Here is a tiny trained network, its code and every weight. The questions are about switching its units off for an input and a target symbol, where a switched-off unit gives its printed mean instead of its output.

import numpy as np


def w(rows, s, z=0):
    codes = np.array(rows[::2]) - 128.0
    scale = np.full(codes.shape[1], s)
    scale[-1] = z or s
    return codes * scale


def norm(h):
    return h / np.sqrt((h * h).mean(-1, keepdims=True) + 1e-5)


def f(y):
    return np.maximum(y, 0)


def softmax(a):
    e = np.exp(a - a.max(-1, keepdims=True))
    return e / e.sum(-1, keepdims=True)


def log_softmax(a):
    a = a - a.max(-1, keepdims=True)
    return a - np.log(np.exp(a).sum(-1, keepdims=True))


def net(x, mask):
    ids = ['βγθλμπψ'.index(c) for c in x.split()]
    T = len(ids)
    res = E[ids] + P[:T]
    r = norm(res)
    for j in range(3):
        rows = slice(3 * j, 3 * j + 3)
        q, k, v = (r @ M[0][rows].T for M in (Q, K, V))
        z = softmax(np.where(np.tri(T) > 0, q @ k.T / 3**0.5, -1e9)) @ v
        o = O[0][rows]
        res = res + np.where(mask[j], z, o[:, -1]) @ o[:, :-1]
    y = f(norm(res) @ A[0][:, :-1].T + A[0][:, -1])
    res = res + np.where(mask[3:7], y, B[0][:, -1]) @ B[0][:, :-1]
    return log_softmax(norm(res)[-1] @ U[:, :-1].T + U[:, -1])


Q, K, V, O, A, B = {}, {}, {}, {}, {}, {}
E = w([
[113,156,172,46,186,146],'β',
[157,141,129,136,204,131],'γ',
[170,78,168,133,152,184],'θ',
[113,130,192,162,99,47],'λ',
[158,44,132,111,180,9],'μ',
[155,185,141,146,133,137],'π',
[109,149,116,44,108,125],'ψ',
],0.014)
P = w([
[28,130,58,158,2,108],'0',
[250,154,162,114,131,158],'1',
[254,156,185,89,157,154],'2',
[227,136,193,84,185,157],'3',
[215,132,208,69,198,148],'4',
[206,134,220,63,220,140],'5',
[187,140,222,57,215,145],'6',
[201,143,211,65,222,139],'7',
[185,143,224,63,234,142],'8',
[194,149,230,58,245,138],'9',
[217,141,225,57,215,146],'10',
],0.005)
Q[0] = w([
[105,90,92,156,15,135],'H1',
[205,147,157,56,195,105],'H1',
[81,115,114,253,31,124],'H1',
[167,108,237,101,172,71],'H2',
[107,155,246,115,190,99],'H2',
[94,98,117,85,176,144],'H2',
[99,151,180,80,210,36],'H3',
[168,93,190,139,74,131],'H3',
[134,202,40,141,165,92],'H3',
],0.0079)
K[0] = w([
[203,151,255,114,221,163],'H1',
[61,181,105,149,92,175],'H1',
[241,136,155,130,185,126],'H1',
[32,136,99,151,101,166],'H2',
[54,131,120,173,156,176],'H2',
[103,120,148,128,67,125],'H2',
[48,81,64,111,117,190],'H3',
[147,99,118,163,71,87],'H3',
[194,175,111,66,198,231],'H3',
],0.0091)
V[0] = w([
[166,169,200,188,106,151],'H1',
[188,218,134,190,134,185],'H1',
[184,121,176,161,237,164],'H1',
[54,147,77,178,156,148],'H2',
[218,83,148,154,153,71],'H2',
[255,163,63,181,100,157],'H2',
[84,60,164,142,56,178],'H3',
[119,141,101,102,170,243],'H3',
[143,67,42,127,169,143],'H3',
],0.0072)
O[0] = w([
[89,90,187,165,223,89,112],'H1',
[114,151,156,188,182,26,73],'H1',
[122,165,86,46,237,72,3],'H1',
[254,104,105,142,152,62,127],'H2',
[76,60,106,66,101,191,59],'H2',
[120,71,198,72,40,92,27],'H2',
[167,209,193,76,206,187,93],'H3',
[223,147,118,129,92,230,67],'H3',
[152,181,105,78,38,81,52],'H3',
],0.0062,0.0053)
A[0] = w([
[167,48,6,78,153,226,193],'N1',
[92,112,76,120,244,85,55],'N2',
[193,173,1,107,141,130,74],'N3',
[158,200,168,97,190,150,6],'N4',
],0.0062,0.0022)
B[0] = w([
[1,170,65,144,177,65,255],'N1',
[165,49,50,190,113,232,204],'N2',
[205,57,75,169,185,94,194],'N3',
[188,188,150,100,89,94,204],'N4',
],0.0074,0.0034)
U = w([
[141,164,1,215,238,163,55],'β',
[52,35,172,176,228,224,3],'γ',
[29,125,54,68,77,103,206],'θ',
[173,141,121,196,24,181,171],'λ',
[169,128,189,7,203,182,34],'μ',
[198,12,45,86,142,66,143],'π',
[59,199,184,215,114,3,153],'ψ',
],0.006,0.0031)

Each question gives the input, a string of symbols that net reads in full, and the target symbol t.
The units are the heads (3 rows each of Q, K, V and O) and the neurons (one row each of A and B). Each row of codes is followed by its name. A weight is (code - 128) times the scale printed after its matrix; where a second scale follows, it is the last column's (O, A, B and U).
mask holds one flag per unit, heads first, then neurons. A switched-off unit (its flag False) gives its mean, the last column of its rows in O or B, instead of its output. The means were averaged over made-up inputs and are rounded, as every weight is.
A unit's drop is (log p(t) with every unit on - log p(t) with that unit switched off) / (log p(t) with every unit on - log p(t) with every unit switched off).
The circuit of an input: a set's keep is (log p(t) with only the set's units on - log p(t) with every unit switched off) / (log p(t) with every unit on - log p(t) with every unit switched off). Starting from all 7 units, units are removed one at a time, each time the one whose removal leaves the highest keep (on an exact tie, the one counted first), for as long as the keep stays at least 0.8.
circuit, biggest first: the units of the circuit, biggest drop first
k most important neurons: the k neurons with the biggest drops, biggest first
heads that matter: for each layer, one digit per head in row order, 1 if its drop is at least 0.15 and else 0, layers parted by /
input μ λ π β λ λ π μ, target θ: 2 most important neurons : [N1 N3]
input β β β π λ ψ μ μ λ ψ, target β: heads that matter : 011
input λ λ λ θ λ μ μ π, target γ: circuit, biggest first : [H2]
input λ λ π π, target γ: heads that matter : 011
input π π μ β ψ γ γ, target ψ: heads that matter : 110
input β ψ γ β θ θ, target β: circuit, biggest first : [N1 H2 H1]
input λ λ ψ λ λ ψ, target γ: heads that matter : 101
input ψ ψ θ μ, target λ: heads that matter : 100
input γ λ γ μ λ β λ γ λ μ γ, target π: heads that matter : 011
input μ γ γ β β β γ ψ λ λ ψ, target θ: circuit, biggest first : [N1 H3]
input π λ λ γ, target ψ: heads that matter : 110
input β γ λ θ μ λ λ λ μ μ β, target β: heads that matter : 110
input λ θ γ γ λ, target γ: circuit, biggest first : [H3 H2 N2 H1]
input γ β μ θ γ β γ μ β π, target π: circuit, biggest first : [H1 H2 H3]
input θ β θ μ, target μ: heads that matter : 011
input μ β λ β θ γ, target θ: heads that matter : 110
input γ θ λ β β θ μ λ ψ, target π: circuit, biggest first : [N3 H3]
input γ μ β, target π: circuit, biggest first : [H3 H2]
input μ β β, target θ: heads that matter : 100
input β μ β β β λ β λ μ, target β: circuit, biggest first : [H2 H3]
input μ β γ θ, target θ: most important neuron : [N1]
